Below are the code and all the weights of a small trained network. Each question names an input and a target symbol and asks about switching units off, where a switched-off unit gives its printed mean instead of its output.

import numpy as np


def w(rows, s, z=0):
    codes = np.array(rows[::2]) - 128.0
    scale = np.full(codes.shape[1], s)
    scale[-1] = z or s
    return codes * scale


def norm(h):
    return h / np.sqrt((h * h).mean(-1, keepdims=True) + 1e-5)


def f(y):
    return y / 2 * (1 + np.tanh(0.7978845608 * (y + 0.044715 * y**3)))


def softmax(a):
    e = np.exp(a - a.max(-1, keepdims=True))
    return e / e.sum(-1, keepdims=True)


def log_softmax(a):
    a = a - a.max(-1, keepdims=True)
    return a - np.log(np.exp(a).sum(-1, keepdims=True))


def net(x, mask):
    ids = ['αηθλτψ'.index(c) for c in x.split()]
    T = len(ids)
    res = E[ids] + P[:T]
    u = 0
    for l in range(2):
        q, k, v = (norm(res) @ M[l].T for M in (Q, K, V))
        z = softmax(np.where(np.tri(T) > 0, q @ k.T / 3**0.5, -1e9)) @ v
        res = res + np.where(mask[u], z, O[l][:, -1]) @ O[l][:, :-1]
        u += 1
        y = f(norm(res) @ A[l][:, :-1].T + A[l][:, -1])
        res = res + np.where(mask[u : u + 4], y, B[l][:, -1]) @ B[l][:, :-1]
        u += 4
    return log_softmax(norm(res)[-1] @ U[:, :-1].T + U[:, -1])


Q, K, V, O, A, B = {}, {}, {}, {}, {}, {}
E = w([
[133,89,47,128,135,89],'α',
[136,12,168,95,188,97],'η',
[98,147,62,152,163,44],'θ',
[91,149,81,82,29,132],'λ',
[175,42,152,50,37,228],'τ',
[139,250,36,215,100,166],'ψ',
],0.015)
P = w([
[199,188,161,170,253,212],'0',
[196,101,63,27,45,23],'1',
[181,67,48,37,38,77],'2',
[60,90,28,113,66,88],'3',
[90,141,57,70,68,98],'4',
[118,120,58,27,77,100],'5',
[110,133,65,36,34,121],'6',
[93,128,54,73,50,108],'7',
[139,106,27,22,62,112],'8',
[58,163,36,121,83,60],'9',
[110,123,12,88,86,74],'10',
[112,66,48,162,56,99],'11',
[173,5,62,128,56,92],'12',
],0.0054)
Q[0] = w([
[254,96,19,105,148,220],'0.h1',
[39,134,95,50,114,59],'0.h1',
[120,94,101,6,112,68],'0.h1',
],0.007)
K[0] = w([
[61,154,91,53,189,253],'0.h1',
[90,183,52,245,219,132],'0.h1',
[156,118,98,206,204,167],'0.h1',
],0.0051)
V[0] = w([
[156,137,18,143,213,169],'0.h1',
[205,62,200,184,181,138],'0.h1',
[90,254,88,118,247,156],'0.h1',
],0.007)
O[0] = w([
[147,119,208,76,2,96,255],'0.h1',
[111,189,87,251,181,103,35],'0.h1',
[102,52,104,196,118,215,92],'0.h1',
],0.0075,0.0044)
A[0] = w([
[105,215,35,185,48,148,253],'0.n1',
[120,63,138,122,183,107,132],'0.n2',
[243,66,158,163,105,154,175],'0.n3',
[108,14,255,121,212,107,169],'0.n4',
],0.0074,0.0022)
B[0] = w([
[245,109,105,13,200,169,253],'0.n1',
[23,134,163,2,85,119,144],'0.n2',
[42,221,155,158,164,70,229],'0.n3',
[200,177,33,134,52,175,184],'0.n4',
],0.0067,0.0043)
Q[1] = w([
[112,2,131,84,57,108],'1.h1',
[43,132,156,122,119,67],'1.h1',
[150,48,132,56,31,45],'1.h1',
],0.0091)
K[1] = w([
[144,100,208,218,125,162],'1.h1',
[68,69,171,179,56,143],'1.h1',
[169,125,192,255,127,166],'1.h1',
],0.0096)
V[1] = w([
[177,207,114,161,104,64],'1.h1',
[103,103,196,102,64,98],'1.h1',
[157,252,184,75,167,125],'1.h1',
],0.013)
O[1] = w([
[106,225,28,186,129,132,221],'1.h1',
[62,128,109,9,51,146,112],'1.h1',
[141,209,233,90,65,10,255],'1.h1',
],0.012,0.0074)
A[1] = w([
[196,125,132,23,128,173,254],'1.n1',
[198,24,220,173,110,89,57],'1.n2',
[188,161,116,35,126,175,203],'1.n3',
[121,47,153,2,153,130,59],'1.n4',
],0.0084,0.0012)
B[1] = w([
[143,196,67,188,166,62,255],'1.n1',
[129,55,62,135,60,129,181],'1.n2',
[170,129,115,203,141,86,248],'1.n3',
[187,160,129,108,248,153,223],'1.n4',
],0.011,0.0043)
U = w([
[37,167,45,110,60,203,119],'α',
[217,215,85,207,173,159,75],'η',
[110,68,121,161,156,230,253],'θ',
[182,88,121,24,180,138,94],'λ',
[52,144,253,103,113,71,168],'τ',
[198,23,107,162,33,107,28],'ψ',
],0.0076,0.0047)

Each question gives the input, a string of symbols that net reads in full, and the target symbol t.
The units are the heads (3 rows each of Q, K, V and O) and the neurons (one row each of A and B). Each row of codes is followed by its name. A weight is (code - 128) times the scale printed after its matrix; where a second scale follows, it is the last column's (O, A, B and U).
mask holds one flag per unit, layer by layer, with each layer's heads first. A switched-off unit (its flag False) gives its mean, the last column of its rows in O or B, instead of its output. The means were averaged over made-up inputs and are rounded, as every weight is.
A unit's drop is (log p(t) with every unit on - log p(t) with that unit switched off) / (log p(t) with every unit on - log p(t) with every unit switched off).
The circuit of an input: a set's keep is (log p(t) with only the set's units on - log p(t) with every unit switched off) / (log p(t) with every unit on - log p(t) with every unit switched off). Starting from all 10 units, units are removed one at a time, each time the one whose removal leaves the highest keep (on an exact tie, the one counted first), for as long as the keep stays at least 0.8.
circuit, biggest first: the units of the circuit, biggest drop first
unit that matters most: the unit with the biggest drop
top k neurons: the k neurons with the biggest drops, biggest first
k most important neurons of layer l: the k neurons of layer l with the biggest drops, biggest first
drop of u: that unit's drop, to one decimal
input η τ τ τ θ ψ η λ, target η: circuit, biggest first	(0.h1, 1.h1, 0.n4)
input ψ λ α λ α ψ η λ θ λ η ψ θ, target ψ: top neuron	(1.n2)
input η α λ, target η: top 2 neurons	(0.n4, 0.n1)
input ψ λ λ τ τ ψ α, target ψ: circuit, biggest first	(0.h1, 1.h1, 0.n1, 1.n2)
input λ τ η θ η τ λ, target λ: circuit, biggest first	(1.h1, 1.n4)
input λ ψ ψ ψ λ θ α τ, target λ: top 3 neurons	(1.n4, 0.n1, 1.n1)
input θ τ α α η λ, target θ: circuit, biggest first	(1.h1, 0.h1)
input ψ α ψ τ τ τ τ τ, target ψ: 3 most important neurons of layer 0	(0.n1, 0.n2, 0.n4)
input ψ θ ψ τ τ η λ, target ψ: circuit, biggest first	(0.h1, 1.h1, 0.n1)
input λ τ α θ τ τ η ψ η α α, target λ: top 2 neurons	(1.n4, 0.n1)
input α τ α λ τ η α τ θ θ, target α: 2 most important neurons of layer 0	(0.n3, 0.n2)
input τ τ η τ λ η ψ α, target τ: drop of 0.h1	1.0
input η α ψ λ θ η, target η: drop of 0.h1	0.7
input α τ τ ψ α, target α: unit that matters most	0.h1
input ψ α θ λ, target ψ: drop of 1.n4	0.0
input ψ η α ψ τ η η λ τ λ η, target ψ: drop of 1.h1	0.8
